Here is a tiny trained network, its code and every weight. The questions are about switching its units off for an input and a class, where a switched-off unit gives its printed mean instead of its output.

import numpy as np


def w(rows, s, z=0):
    codes = np.array(rows[::2]) - 128.0
    scale = np.full(codes.shape[1], s)
    scale[-1] = z or s
    return codes * scale


def norm(h):
    return h / np.sqrt((h * h).mean(-1, keepdims=True) + 1e-5)


def f(y):
    return np.maximum(y, 0)


def log_softmax(a):
    a = a - a.max(-1, keepdims=True)
    return a - np.log(np.exp(a).sum(-1, keepdims=True))


def net(x, mask):
    res = np.array(x, float).reshape(1, 2) / 4 @ E
    u = 0
    for l in range(4):
        y = f(norm(res) @ A[l][:, :-1].T + A[l][:, -1])
        res = res + np.where(mask[u : u + 3], y, B[l][:, -1]) @ B[l][:, :-1]
        u += 3
    return log_softmax(norm(res)[-1] @ U[:, :-1].T + U[:, -1])


A, B = {}, {}
E = w([
[10,122,64,110,177,210,156,86,109,155,153,130],'x0',
[210,171,31,160,205,101,76,60,95,181,167,174],'x1',
],0.013)
A[0] = w([
[223,154,66,136,194,47,77,63,86,46,138,132,163],'L0N1',
[53,104,86,58,185,192,189,97,62,103,141,104,214],'L0N2',
[91,122,237,91,47,80,153,191,149,2,78,66,254],'L0N3',
],0.0045,0.0013)
B[0] = w([
[117,141,165,107,91,162,108,50,255,215,99,138,199],'L0N1',
[176,171,188,158,147,79,175,137,160,161,69,165,207],'L0N2',
[159,94,81,189,151,151,110,160,123,188,173,161,255],'L0N3',
],0.0099,0.0097)
A[1] = w([
[7,138,109,67,179,177,182,106,56,84,127,107,102],'L1N1',
[203,167,163,89,50,44,88,168,118,42,115,77,251],'L1N2',
[60,53,167,71,62,178,147,178,120,85,150,87,18],'L1N3',
],0.015,0.0015)
B[1] = w([
[154,76,159,210,206,80,207,84,177,10,45,178,238],'L1N1',
[63,126,121,185,218,107,177,59,106,31,107,153,225],'L1N2',
[98,154,93,31,74,123,45,146,122,156,146,48,254],'L1N3',
],0.011,0.008)
A[2] = w([
[180,92,202,140,74,64,99,151,130,3,110,113,241],'L2N1',
[120,150,131,101,68,146,147,110,72,89,178,166,2],'L2N2',
[37,57,191,60,20,151,125,247,174,84,92,28,81],'L2N3',
],0.016,0.0011)
B[2] = w([
[96,149,103,140,194,165,198,93,139,108,57,154,204],'L2N1',
[127,115,135,145,122,142,86,106,167,111,185,105,128],'L2N2',
[184,165,110,111,150,150,46,4,148,235,185,169,253],'L2N3',
],0.013,0.018)
A[3] = w([
[33,147,168,112,109,114,201,80,203,105,62,116,64],'L3N1',
[115,109,123,83,110,106,119,134,96,64,145,122,11],'L3N2',
[103,156,199,124,75,150,158,236,159,248,119,126,217],'L3N3',
],0.018,0.0012)
B[3] = w([
[114,98,131,150,79,102,168,253,113,61,124,62,255],'L3N1',
[184,225,35,197,184,99,138,161,130,100,169,103,128],'L3N2',
[84,143,94,104,79,183,105,161,14,86,164,54,179],'L3N3',
],0.012,0.016)
U = w([
[130,165,105,111,176,161,63,2,140,224,146,166,207],'0',
[107,108,137,194,183,75,211,160,140,56,71,140,197],'1',
[102,130,105,123,51,151,84,195,21,116,188,53,135],'2',
[138,86,181,93,146,65,106,155,63,114,180,202,3],'3',
],0.0099,0.0032)

Each question gives the input, the list of numbers given to net, and the class t.
The units are the neurons (one row each of A and B). Each row of codes is followed by its name. A weight is (code - 128) times the scale printed after its matrix; where a second scale follows, it is the last column's (A, B and U).
mask holds one flag per neuron, layer by layer. A switched-off neuron (its flag False) gives its mean, the last column of its row in B, instead of its output. The means were averaged over made-up inputs and are rounded, as every weight is.
A unit's drop is (log p(t) with every unit on - log p(t) with that unit switched off) / (log p(t) with every unit on - log p(t) with every unit switched off).
The circuit of an input: a set's keep is (log p(t) with only the set's units on - log p(t) with every unit switched off) / (log p(t) with every unit on - log p(t) with every unit switched off). Starting from all 12 units, units are removed one at a time, each time the one whose removal leaves the highest keep (on an exact tie, the one counted first), for as long as the keep stays at least 0.8.
units of the circuit, in order: the units of the circuit, biggest drop first
k most important neurons: the k neurons with the biggest drops, biggest first
k most important neurons of layer l: the k neurons of layer l with the biggest drops, biggest first
drop of u: that unit's drop, to one decimal
input [3,-3], class 2: 4 most important neurons : L0N2; L1N3; L3N3; L0N3
input [-2,-1], class 2: units of the circuit, in order : L1N1; L2N3
input [2,-3], class 2: 3 most important neurons : L0N3; L1N3; L0N2
input [-6,-7], class 0: 2 most important neurons : L2N3; L1N3
input [1,1], class 2: 3 most important neurons : L2N3; L1N1; L1N2
input [-1,-1], class 2: 2 most important neurons : L2N3; L1N1
input [4,1], class 1: 3 most important neurons : L2N3; L0N3; L0N1
input [-3,0], class 2: 4 most important neurons : L2N3; L1N1; L1N2; L0N3
input [7,-8], class 0: most important neuron : L1N3
input [0,0], class 2: 2 most important neurons : L2N3; L1N3
input [0,-2], class 2: 2 most important neurons : L0N3; L2N3
input [8,6], class 1: 3 most important neurons : L2N3; L0N3; L1N1
input [-2,3], class 2: 2 most important neurons of layer 0 : L0N1; L0N3
input [3,1], class 2: most important neuron of layer 3 : L3N3
input [3,3], class 2: 2 most important neurons of layer 1 : L1N1; L1N2
input [6,-8], class 0: drop of L1N3 : 7.3
input [-3,-4], class 0: drop of L0N2 : 1.1
input [-4,-1], class 1: drop of L1N3 : 0.0
